Below are the code and all the weights of a small trained network. Each question names an input and a class and asks about switching units off, where a switched-off unit gives its printed mean instead of its output.

import numpy as np


def w(rows, s, z=0):
    codes = np.array(rows[::2]) - 128.0
    scale = np.full(codes.shape[1], s)
    scale[-1] = z or s
    return codes * scale


def f(y):
    return np.maximum(y, 0)


def log_softmax(a):
    a = a - a.max(-1, keepdims=True)
    return a - np.log(np.exp(a).sum(-1, keepdims=True))


def net(x, mask):
    res = np.array(x, float).reshape(1, 2) / 4 @ E
    y = f(res @ A[0][:, :-1].T + A[0][:, -1])
    res = res + np.where(mask, y, B[0][:, -1]) @ B[0][:, :-1]
    return log_softmax(res[-1] @ U[:, :-1].T + U[:, -1])


A, B = {}, {}
E = w([
[6,146,66,97,170],'x0',
[157,33,10,219,113],'x1',
],0.018)
A[0] = w([
[129,131,153,105,116,176],'n1',
[106,85,79,187,159,187],'n2',
[164,131,194,83,137,254],'n3',
[158,107,119,191,73,76],'n4',
[91,135,101,127,132,197],'n5',
[155,111,80,174,91,36],'n6',
[209,57,120,165,73,129],'n7',
[138,95,104,172,109,78],'n8',
[141,130,113,102,119,92],'n9',
[181,130,253,153,71,58],'n10',
],0.015,0.0047)
B[0] = w([
[144,137,90,104,125,168],'n1',
[79,98,83,163,155,213],'n2',
[117,105,145,81,132,225],'n3',
[121,180,137,112,103,191],'n4',
[102,134,137,137,107,174],'n5',
[118,144,143,63,123,191],'n6',
[127,216,134,121,82,233],'n7',
[95,148,135,66,139,182],'n8',
[141,136,109,134,126,128],'n9',
[104,5,200,180,10,250],'n10',
],0.016,0.024)
U = w([
[150,104,117,157,173,123],'0',
[127,179,119,70,173,115],'1',
[205,215,118,120,136,67],'2',
[173,104,120,162,175,16],'3',
[127,9,51,248,230,118],'4',
[198,70,158,114,122,189],'5',
[36,128,132,133,125,207],'6',
[203,91,146,254,113,1],'7',
],0.015,0.0057)

Each question gives the input, the list of numbers given to net, and the class t.
The units are the neurons (one row each of A and B). Each row of codes is followed by its name. A weight is (code - 128) times the scale printed after its matrix; where a second scale follows, it is the last column's (A, B and U).
mask holds one flag per neuron, in row order. A switched-off neuron (its flag False) gives its mean, the last column of its row in B, instead of its output. The means were averaged over made-up inputs and are rounded, as every weight is.
A unit's drop is (log p(t) with every unit on - log p(t) with that unit switched off) / (log p(t) with every unit on - log p(t) with every unit switched off).
The circuit of an input: a set's keep is (log p(t) with only the set's units on - log p(t) with every unit switched off) / (log p(t) with every unit on - log p(t) with every unit switched off). Starting from all 10 units, units are removed one at a time, each time the one whose removal leaves the highest keep (on an exact tie, the one counted first), for as long as the keep stays at least 0.8.
circuit, biggest first: the units of the circuit, biggest drop first
unit that matters most: the unit with the biggest drop
k most important neurons: the k neurons with the biggest drops, biggest first
drop when u is switched off: that unit's drop, to one decimal
input [-8,6], class 2: circuit, biggest first	(n7)
input [-3,2], class 2: circuit, biggest first	(n10, n7, n2)
input [-4,3], class 2: circuit, biggest first	(n7, n10)
input [-7,-1], class 7: 4 most important neurons	(n10, n6, n8, n7)
input [-6,3], class 6: 2 most important neurons	(n10, n7)
input [4,4], class 4: circuit, biggest first	(n7, n2)
input [2,2], class 4: 2 most important neurons	(n7, n4)
input [-6,2], class 6: 3 most important neurons	(n10, n7, n4)
input [-8,-2], class 7: 2 most important neurons	(n10, n6)
input [0,-3], class 5: 2 most important neurons	(n2, n7)
input [-8,5], class 2: 2 most important neurons	(n7, n4)
input [7,5], class 4: 2 most important neurons	(n2, n7)
input [-3,6], class 1: 2 most important neurons	(n10, n8)
input [-4,-5], class 5: unit that matters most	n3
input [-5,-1], class 7: 3 most important neurons	(n10, n6, n8)
input [-8,4], class 6: 2 most important neurons	(n10, n7)
input [-2,-4], class 5: drop when n2 is switched off	0.0
input [-2,3], class 2: drop when n10 is switched off	0.6
input [4,2], class 4: drop when n7 is switched off	0.3
input [-8,8], class 2: drop when n7 is switched off	0.8
input [-4,-6], class 5: unit that matters most	n3
